Here is a tiny trained network, its code and every weight. The questions are about switching its units off for an input and a class, where a switched-off unit gives its printed mean instead of its output.

import numpy as np


def w(rows, s, z=0):
    codes = np.array(rows[::2]) - 128.0
    scale = np.full(codes.shape[1], s)
    scale[-1] = z or s
    return codes * scale


def norm(h):
    return h / np.sqrt((h * h).mean(-1, keepdims=True) + 1e-5)


def f(y):
    return np.maximum(y, 0)


def log_softmax(a):
    a = a - a.max(-1, keepdims=True)
    return a - np.log(np.exp(a).sum(-1, keepdims=True))


def net(x, mask):
    res = np.array(x, float).reshape(1, 7) / 4 @ E
    u = 0
    for l in range(4):
        y = f(norm(res) @ A[l][:, :-1].T + A[l][:, -1])
        res = res + np.where(mask[u : u + 4], y, B[l][:, -1]) @ B[l][:, :-1]
        u += 4
    return log_softmax(norm(res)[-1] @ U[:, :-1].T + U[:, -1])


A, B = {}, {}
E = w([
[144,122,113,11,133,170,152,33,176,117],'x0',
[124,131,127,137,126,132,124,114,127,127],'x1',
[103,12,77,136,59,73,236,78,81,98],'x2',
[14,104,129,104,95,7,111,111,183,60],'x3',
[121,127,125,122,130,135,137,140,133,133],'x4',
[129,130,129,133,125,126,123,117,124,125],'x5',
[114,120,124,140,134,146,122,117,132,123],'x6',
],0.011)
A[0] = w([
[101,191,127,102,147,124,51,145,196,123,52],'L0N0',
[156,132,129,5,132,174,149,48,179,116,238],'L0N1',
[215,95,96,144,135,207,210,122,32,140,4],'L0N2',
[224,173,134,130,147,234,122,143,97,161,210],'L0N3',
],0.018,0.0025)
B[0] = w([
[235,113,244,170,100,141,96,111,172,57,201],'L0N0',
[155,88,62,65,131,116,151,72,209,223,226],'L0N1',
[173,134,232,190,25,136,156,82,138,218,230],'L0N2',
[84,150,8,73,193,148,141,148,86,46,253],'L0N3',
],0.012,0.021)
A[1] = w([
[106,201,193,129,168,128,21,173,225,197,71],'L1N0',
[172,125,81,139,187,152,74,189,113,178,22],'L1N1',
[132,251,128,132,174,183,73,183,86,39,121],'L1N2',
[158,200,115,54,195,191,44,145,169,123,2],'L1N3',
],0.021,0.0018)
B[1] = w([
[231,154,145,52,63,127,83,123,199,132,176],'L1N0',
[161,94,131,103,223,152,154,128,91,146,164],'L1N1',
[1,85,176,39,139,169,123,116,67,218,249],'L1N2',
[209,148,68,228,121,118,180,117,138,72,219],'L1N3',
],0.015,0.018)
A[2] = w([
[113,214,208,226,114,174,129,188,6,91,129],'L2N0',
[62,120,93,202,198,88,64,151,148,102,2],'L2N1',
[128,192,233,144,88,144,24,222,69,75,33],'L2N2',
[46,115,150,198,81,94,134,184,43,42,75],'L2N3',
],0.022,0.0018)
B[2] = w([
[157,6,181,169,179,39,41,153,103,106,254],'L2N0',
[135,171,126,66,58,128,172,107,62,94,164],'L2N1',
[13,195,118,195,99,186,105,165,177,222,236],'L2N2',
[146,226,129,90,24,149,168,123,88,73,251],'L2N3',
],0.017,0.0093)
A[3] = w([
[107,166,4,131,182,108,140,146,156,84,2],'L3N0',
[103,102,153,185,113,70,88,152,143,123,109],'L3N1',
[28,73,62,96,125,42,151,109,134,105,51],'L3N2',
[161,148,142,99,111,71,121,122,202,62,5],'L3N3',
],0.031,0.003)
B[3] = w([
[143,239,142,249,177,208,198,169,116,50,204],'L3N0',
[164,165,140,191,198,101,182,191,132,119,230],'L3N1',
[35,115,183,134,186,160,68,208,9,127,251],'L3N2',
[105,68,120,68,138,72,35,121,131,70,252],'L3N3',
],0.019,0.011)
U = w([
[36,82,132,85,222,160,101,147,38,137,254],'0',
[84,207,193,169,101,157,74,174,218,164,121],'1',
[185,182,70,180,210,198,191,101,142,69,186],'2',
[200,87,129,84,139,90,36,78,237,76,72],'3',
[210,98,198,241,141,56,148,161,79,128,67],'4',
[95,185,136,108,28,84,142,135,75,56,100],'5',
[166,100,99,127,75,130,207,36,144,252,43],'6',
],0.014,0.002)

Each question gives the input, the list of numbers given to net, and the class t.
The units are the neurons (one row each of A and B). Each row of codes is followed by its name. A weight is (code - 128) times the scale printed after its matrix; where a second scale follows, it is the last column's (A, B and U).
mask holds one flag per neuron, layer by layer. A switched-off neuron (its flag False) gives its mean, the last column of its row in B, instead of its output. The means were averaged over made-up inputs and are rounded, as every weight is.
A unit's drop is (log p(t) with every unit on - log p(t) with that unit switched off) / (log p(t) with every unit on - log p(t) with every unit switched off).
The circuit of an input: a set's keep is (log p(t) with only the set's units on - log p(t) with every unit switched off) / (log p(t) with every unit on - log p(t) with every unit switched off). Starting from the 12 units with the biggest drops (on a tie, the unit counted first), units are removed one at a time, each time the one whose removal leaves the highest keep (on an exact tie, the one counted first), for as long as the keep stays at least 0.8.
circuit, biggest first: the units of the circuit, biggest drop first
most important unit: the unit with the biggest drop
k most important neurons: the k neurons with the biggest drops, biggest first
top k neurons in layer l: the k neurons of layer l with the biggest drops, biggest first
drop when u is switched off: that unit's drop, to one decimal
input [-8,6,6,6,1,4,5], class 5: circuit, biggest first	L2N3; L0N1
input [1,-5,6,-8,-5,-7,-7], class 6: circuit, biggest first	L0N2
input [0,-1,4,5,-3,-8,-5], class 5: 4 most important neurons	L0N1; L2N3; L1N2; L1N0
input [-6,4,7,5,3,-4,5], class 5: circuit, biggest first	L0N1; L2N3
input [-3,-6,4,3,-7,6,6], class 5: circuit, biggest first	L0N1; L2N3
input [0,-6,6,-4,-6,-2,2], class 4: circuit, biggest first	L0N1; L0N2
input [-4,-7,6,5,4,3,-8], class 5: 3 most important neurons	L0N1; L2N3; L1N2
input [-6,1,-2,5,-3,-5,8], class 1: circuit, biggest first	L0N1; L2N2
input [0,2,4,-7,-1,-1,-8], class 4: 3 most important neurons	L0N2; L0N1; L2N0
input [0,4,-5,1,-6,2,-8], class 1: 2 most important neurons	L0N0; L0N1
input [-7,-4,5,8,7,3,-7], class 5: 2 most important neurons	L0N1; L2N3
input [2,-2,-4,0,5,5,3], class 2: 3 most important neurons	L0N3; L0N2; L3N0
input [-7,3,3,3,0,-6,-8], class 5: 2 most important neurons	L0N1; L0N2
input [4,-6,1,-6,-1,6,3], class 6: 2 most important neurons	L0N2; L1N3
input [2,7,-6,0,8,-7,6], class 2: circuit, biggest first	L1N3
input [2,7,0,-4,3,-2,-6], class 2: 2 most important neurons	L0N3; L1N2
input [-8,-8,4,3,-2,-3,2], class 5: 4 most important neurons	L0N1; L0N2; L2N3; L0N3
input [0,6,8,5,-7,1,-1], class 5: 4 most important neurons	L0N1; L2N3; L1N2; L1N0
input [7,-1,7,0,-4,-7,-6], class 6: 3 most important neurons	L0N3; L1N2; L2N0
input [7,4,-2,-1,0,-5,-4], class 2: most important unit	L3N0
input [-5,-2,3,3,-4,0,4], class 5: 2 most important neurons	L0N1; L0N2
input [3,5,-8,-8,3,-1,-2], class 2: drop when L1N3 is switched off	1.9
input [3,0,-7,2,-7,-7,2], class 3: drop when L0N0 is switched off	0.8
input [5,7,5,-3,2,3,6], class 6: drop when L0N2 is switched off	0.0
input [1,7,-5,6,-7,3,-8], class 3: top 2 neurons in layer 1	L1N0; L1N2
